Below is a small trained network, with its code and all its weights. Each question gives an input and a class and asks what happens when units are switched off, that is, made to give their printed mean instead of their output.

import numpy as np


def w(rows, s, z=0):
    codes = np.array(rows[::2]) - 128.0
    scale = np.full(codes.shape[1], s)
    scale[-1] = z or s
    return codes * scale


def norm(h):
    return h / np.sqrt((h * h).mean(-1, keepdims=True) + 1e-5)


def f(y):
    return y / 2 * (1 + np.tanh(0.7978845608 * (y + 0.044715 * y**3)))


def log_softmax(a):
    a = a - a.max(-1, keepdims=True)
    return a - np.log(np.exp(a).sum(-1, keepdims=True))


def net(x, mask):
    res = np.array(x, float).reshape(1, 2) / 4 @ E
    u = 0
    for l in range(4):
        y = f(norm(res) @ A[l][:, :-1].T + A[l][:, -1])
        res = res + np.where(mask[u : u + 7], y, B[l][:, -1]) @ B[l][:, :-1]
        u += 7
    return log_softmax(norm(res)[-1] @ U[:, :-1].T + U[:, -1])


A, B = {}, {}
E = w([
[95,233,2],'x0',
[206,64,151],'x1',
],0.0012)
A[0] = w([
[126,167,111,12],'L0N0',
[80,72,105,39],'L0N1',
[249,99,75,160],'L0N2',
[116,139,142,186],'L0N3',
[135,183,97,50],'L0N4',
[162,105,153,3],'L0N5',
[181,114,3,118],'L0N6',
],0.0071,0.00057)
B[0] = w([
[130,117,131,143],'L0N0',
[130,157,90,119],'L0N1',
[174,229,119,236],'L0N2',
[83,125,144,137],'L0N3',
[174,158,137,179],'L0N4',
[135,138,112,153],'L0N5',
[164,254,138,255],'L0N6',
],0.0057,0.0022)
A[1] = w([
[78,146,164,7],'L1N0',
[45,171,145,149],'L1N1',
[130,104,139,85],'L1N2',
[50,88,178,97],'L1N3',
[253,106,114,172],'L1N4',
[22,65,224,108],'L1N5',
[61,150,178,125],'L1N6',
],0.0064,0.0012)
B[1] = w([
[153,117,111,117],'L1N0',
[160,63,163,175],'L1N1',
[172,143,76,119],'L1N2',
[63,146,85,174],'L1N3',
[148,132,2,207],'L1N4',
[62,119,73,250],'L1N5',
[119,37,130,153],'L1N6',
],0.0043,0.0025)
A[2] = w([
[93,241,14,116],'L2N0',
[113,93,205,165],'L2N1',
[93,203,144,161],'L2N2',
[132,42,93,147],'L2N3',
[199,161,2,115],'L2N4',
[70,241,119,248],'L2N5',
[89,122,181,43],'L2N6',
],0.0048,0.0014)
B[2] = w([
[177,57,190,252],'L2N0',
[204,28,211,114],'L2N1',
[167,34,168,177],'L2N2',
[182,177,129,148],'L2N3',
[140,49,68,226],'L2N4',
[111,1,230,246],'L2N5',
[144,136,79,104],'L2N6',
],0.0028,0.0029)
A[3] = w([
[212,161,144,115],'L3N0',
[98,57,150,92],'L3N1',
[68,167,178,6],'L3N2',
[148,254,62,147],'L3N3',
[152,164,120,181],'L3N4',
[133,97,49,55],'L3N5',
[120,102,21,64],'L3N6',
],0.0053,0.0019)
B[3] = w([
[116,42,87,247],'L3N0',
[190,199,121,170],'L3N1',
[185,128,2,61],'L3N2',
[30,148,101,234],'L3N3',
[67,126,81,187],'L3N4',
[181,140,113,151],'L3N5',
[208,137,143,192],'L3N6',
],0.0037,0.0014)
U = w([
[59,52,73,176],'0',
[168,90,206,199],'1',
[212,96,43,185],'2',
[173,251,131,185],'3',
[113,163,124,2],'4',
[125,157,125,13],'5',
],0.015,0.0066)

Each question gives the input, the list of numbers given to net, and the class t.
The units are the neurons (one row each of A and B). Each row of codes is followed by its name. A weight is (code - 128) times the scale printed after its matrix; where a second scale follows, it is the last column's (A, B and U).
mask holds one flag per neuron, layer by layer. A switched-off neuron (its flag False) gives its mean, the last column of its row in B, instead of its output. The means were averaged over made-up inputs and are rounded, as every weight is.
A unit's drop is (log p(t) with every unit on - log p(t) with that unit switched off) / (log p(t) with every unit on - log p(t) with every unit switched off).
The circuit of an input: a set's keep is (log p(t) with only the set's units on - log p(t) with every unit switched off) / (log p(t) with every unit on - log p(t) with every unit switched off). Starting from the 12 units with the biggest drops (on a tie, the unit counted first), units are removed one at a time, each time the one whose removal leaves the highest keep (on an exact tie, the one counted first), for as long as the keep stays at least 0.8.
circuit, biggest first: the units of the circuit, biggest drop first
k most important neurons: the k neurons with the biggest drops, biggest first
k most important neurons of layer l: the k neurons of layer l with the biggest drops, biggest first
drop when u is switched off: that unit's drop, to one decimal
input [7,6], class 3: circuit, biggest first	L0N6
input [-8,3], class 2: circuit, biggest first	L1N4, L2N5
input [-8,-1], class 0: 2 most important neurons	L0N6, L1N5
input [-7,2], class 2: 2 most important neurons	L3N6, L2N5
input [0,-6], class 0: 3 most important neurons	L0N6, L0N2, L1N5
input [-5,1], class 2: 2 most important neurons of layer 3	L3N6, L3N3
input [-3,1], class 2: 3 most important neurons	L0N6, L3N6, L0N5
input [-6,1], class 2: 2 most important neurons	L3N6, L3N3
input [-6,-1], class 0: drop when L1N5 is switched off	0.6
input [2,7], class 3: drop when L0N2 is switched off	1.1
input [-4,4], class 2: drop when L1N4 is switched off	0.2
input [-8,-2], class 0: 2 most important neurons	L1N5, L0N6
input [0,-5], class 0: 3 most important neurons	L0N6, L0N2, L1N5
input [1,6], class 3: most important neuron of layer 0	L0N2
